Below are the code and all the weights of a small trained network. Each question names an input and a class and asks about switching units off, where a switched-off unit gives its printed mean instead of its output.

import numpy as np


def w(rows, s, z=0):
    codes = np.array(rows[::2]) - 128.0
    scale = np.full(codes.shape[1], s)
    scale[-1] = z or s
    return codes * scale


def norm(h):
    return h / np.sqrt((h * h).mean(-1, keepdims=True) + 1e-5)


def f(y):
    return np.maximum(y, 0)


def log_softmax(a):
    a = a - a.max(-1, keepdims=True)
    return a - np.log(np.exp(a).sum(-1, keepdims=True))


def net(x, mask):
    res = np.array(x, float).reshape(1, 3) / 4 @ E
    u = 0
    for l in range(3):
        y = f(norm(res) @ A[l][:, :-1].T + A[l][:, -1])
        res = res + np.where(mask[u : u + 9], y, B[l][:, -1]) @ B[l][:, :-1]
        u += 9
    return log_softmax(norm(res)[-1] @ U[:, :-1].T + U[:, -1])


A, B = {}, {}
E = w([
[136,150,150,142,188,240,109,93,100,154,54],'x0',
[157,134,25,52,139,196,81,151,145,98,121],'x1',
[149,81,88,225,200,59,6,154,69,134,105],'x2',
],0.002)
A[0] = w([
[95,147,168,124,159,193,164,87,155,128,148,120],'L0N0',
[156,150,120,132,128,35,131,178,134,158,200,207],'L0N1',
[156,84,71,86,123,107,61,147,73,127,93,134],'L0N2',
[157,144,118,131,100,108,115,73,161,194,124,38],'L0N3',
[151,112,170,169,184,238,100,103,124,175,89,87],'L0N4',
[120,60,160,250,159,105,99,90,107,126,131,178],'L0N5',
[153,115,58,56,160,180,41,172,193,90,108,51],'L0N6',
[62,120,123,35,47,85,203,67,146,135,146,243],'L0N7',
[139,64,125,114,163,161,144,78,177,147,50,10],'L0N8',
],0.0021,0.0011)
B[0] = w([
[136,99,103,107,174,103,7,172,215,116,74,186],'L0N0',
[122,208,95,126,179,251,99,98,93,196,163,215],'L0N1',
[170,104,137,145,141,199,177,222,201,108,52,201],'L0N2',
[200,126,124,128,127,159,80,89,148,103,144,128],'L0N3',
[89,210,136,72,162,84,171,165,74,202,236,218],'L0N4',
[130,140,87,101,166,197,158,193,217,97,66,250],'L0N5',
[173,148,122,79,175,96,171,107,72,2,146,212],'L0N6',
[162,98,99,153,204,136,53,228,129,125,48,255],'L0N7',
[37,191,87,145,179,142,69,131,121,217,188,149],'L0N8',
],0.0021,0.0025)
A[1] = w([
[105,193,189,92,21,231,127,84,217,115,132,139],'L1N0',
[117,80,82,110,27,47,105,144,117,115,240,75],'L1N1',
[94,137,146,104,35,144,188,142,184,119,136,11],'L1N2',
[141,163,128,162,185,167,120,203,126,32,44,250],'L1N3',
[133,195,133,53,177,110,90,190,123,120,166,255],'L1N4',
[57,124,162,189,171,80,123,176,145,183,138,192],'L1N5',
[106,88,252,245,75,91,200,54,122,159,102,53],'L1N6',
[149,88,99,142,109,91,124,194,245,80,227,178],'L1N7',
[117,154,189,185,131,120,139,37,92,171,114,55],'L1N8',
],0.0026,0.00047)
B[1] = w([
[157,48,92,245,152,69,127,172,109,149,80,190],'L1N0',
[41,224,125,101,226,253,135,96,22,221,84,164],'L1N1',
[143,46,103,213,172,116,107,147,131,112,32,165],'L1N2',
[79,112,182,111,53,108,154,80,187,159,197,254],'L1N3',
[154,91,201,193,79,68,139,61,125,146,148,216],'L1N4',
[148,136,89,90,115,159,102,102,156,45,161,214],'L1N5',
[208,102,123,33,66,176,55,194,70,45,212,185],'L1N6',
[117,155,197,108,177,207,131,89,88,206,109,203],'L1N7',
[104,199,53,90,102,105,82,174,66,60,183,160],'L1N8',
],0.0026,0.0038)
A[2] = w([
[174,118,86,64,107,127,134,103,58,8,151,78],'L2N0',
[90,191,82,86,106,129,169,129,201,128,134,224],'L2N1',
[118,111,176,131,91,2,183,79,156,133,175,189],'L2N2',
[119,119,150,138,96,118,134,169,70,124,148,53],'L2N3',
[104,100,103,232,164,67,50,130,145,91,134,3],'L2N4',
[138,61,90,188,173,72,97,136,136,145,102,95],'L2N5',
[153,174,65,99,158,152,96,45,146,98,83,116],'L2N6',
[113,97,130,128,125,106,182,158,159,90,5,22],'L2N7',
[75,203,108,121,142,131,126,135,65,211,94,55],'L2N8',
],0.0033,0.00067)
B[2] = w([
[87,156,222,93,105,178,25,200,90,55,220,245],'L2N0',
[157,116,154,231,185,53,96,131,116,117,135,187],'L2N1',
[174,138,4,221,191,146,47,52,213,111,178,171],'L2N2',
[88,169,32,47,139,88,57,110,86,119,107,172],'L2N3',
[191,68,144,79,36,137,221,156,147,160,45,254],'L2N4',
[165,114,177,135,72,132,251,154,178,160,114,227],'L2N5',
[63,140,175,139,62,6,120,185,71,104,165,205],'L2N6',
[224,61,103,164,57,63,153,194,104,202,87,207],'L2N7',
[85,184,97,84,217,111,223,17,77,176,116,222],'L2N8',
],0.0027,0.0021)
U = w([
[188,49,136,147,85,114,173,170,156,156,69,149],'0',
[121,142,157,85,112,124,52,171,92,32,188,144],'1',
[84,180,131,109,197,136,162,78,81,183,127,143],'2',
[141,120,83,197,145,109,79,57,213,108,178,119],'3',
[21,112,28,133,42,113,147,35,149,30,75,9],'4',
[29,117,49,118,31,90,131,22,151,44,67,5],'5',
[12,123,18,126,31,103,135,38,157,40,66,2],'6',
],0.011,0.0094)

Each question gives the input, the list of numbers given to net, and the class t.
The units are the neurons (one row each of A and B). Each row of codes is followed by its name. A weight is (code - 128) times the scale printed after its matrix; where a second scale follows, it is the last column's (A, B and U).
mask holds one flag per neuron, layer by layer. A switched-off neuron (its flag False) gives its mean, the last column of its row in B, instead of its output. The means were averaged over made-up inputs and are rounded, as every weight is.
A unit's drop is (log p(t) with every unit on - log p(t) with that unit switched off) / (log p(t) with every unit on - log p(t) with every unit switched off).
The circuit of an input: a set's keep is (log p(t) with only the set's units on - log p(t) with every unit switched off) / (log p(t) with every unit on - log p(t) with every unit switched off). Starting from the 12 units with the biggest drops (on a tie, the unit counted first), units are removed one at a time, each time the one whose removal leaves the highest keep (on an exact tie, the one counted first), for as long as the keep stays at least 0.8.
circuit, biggest first: the units of the circuit, biggest drop first
top k neurons: the k neurons with the biggest drops, biggest first
k most important neurons of layer l: the k neurons of layer l with the biggest drops, biggest first
input [-3,5,-5], class 0: circuit, biggest first : L1N0, L1N2
input [-6,-5,3], class 2: circuit, biggest first : L1N1, L1N7
input [-7,6,-2], class 2: 2 most important neurons of layer 1 : L1N1, L1N7
input [3,7,8], class 0: circuit, biggest first : L2N4, L2N5
input [-6,0,-7], class 0: circuit, biggest first : L1N2, L1N0
input [-6,-6,-2], class 1: 2 most important neurons of layer 1 : L1N6, L1N5
input [-2,-5,8], class 0: top neuron : L2N4
input [0,-7,-6], class 1: top 3 neurons : L1N6, L0N5, L0N2
input [-1,-8,6], class 1: circuit, biggest first : L1N6, L1N5
input [7,-8,8], class 0: top 2 neurons : L2N4, L0N5
input [1,-7,6], class 1: 3 most important neurons of layer 0 : L0N7, L0N0, L0N2
input [-2,-5,4], class 1: top 2 neurons : L0N7, L1N6
input [-2,-8,-7], class 1: top 4 neurons : L1N6, L0N5, L0N2, L1N8
input [-3,-2,3], class 3: 2 most important neurons of layer 0 : L0N5, L0N7
input [3,-2,2], class 3: top 4 neurons : L0N5, L0N1, L1N1, L1N7
input [3,1,-4], class 0: circuit, biggest first : L1N0
input [-4,-2,2], class 2: top 3 neurons : L1N7, L0N7, L0N2
input [-7,-8,3], class 1: top 2 neurons : L1N6, L1N5
input [1,3,0], class 3: top 2 neurons : L2N2, L1N3
input [-6,-3,-4], class 2: most important neuron of layer 1 : L1N1
input [0,-2,-3], class 3: top 3 neurons : L0N7, L2N2, L1N3
input [-4,0,-3], class 2: top 2 neurons : L1N7, L0N5
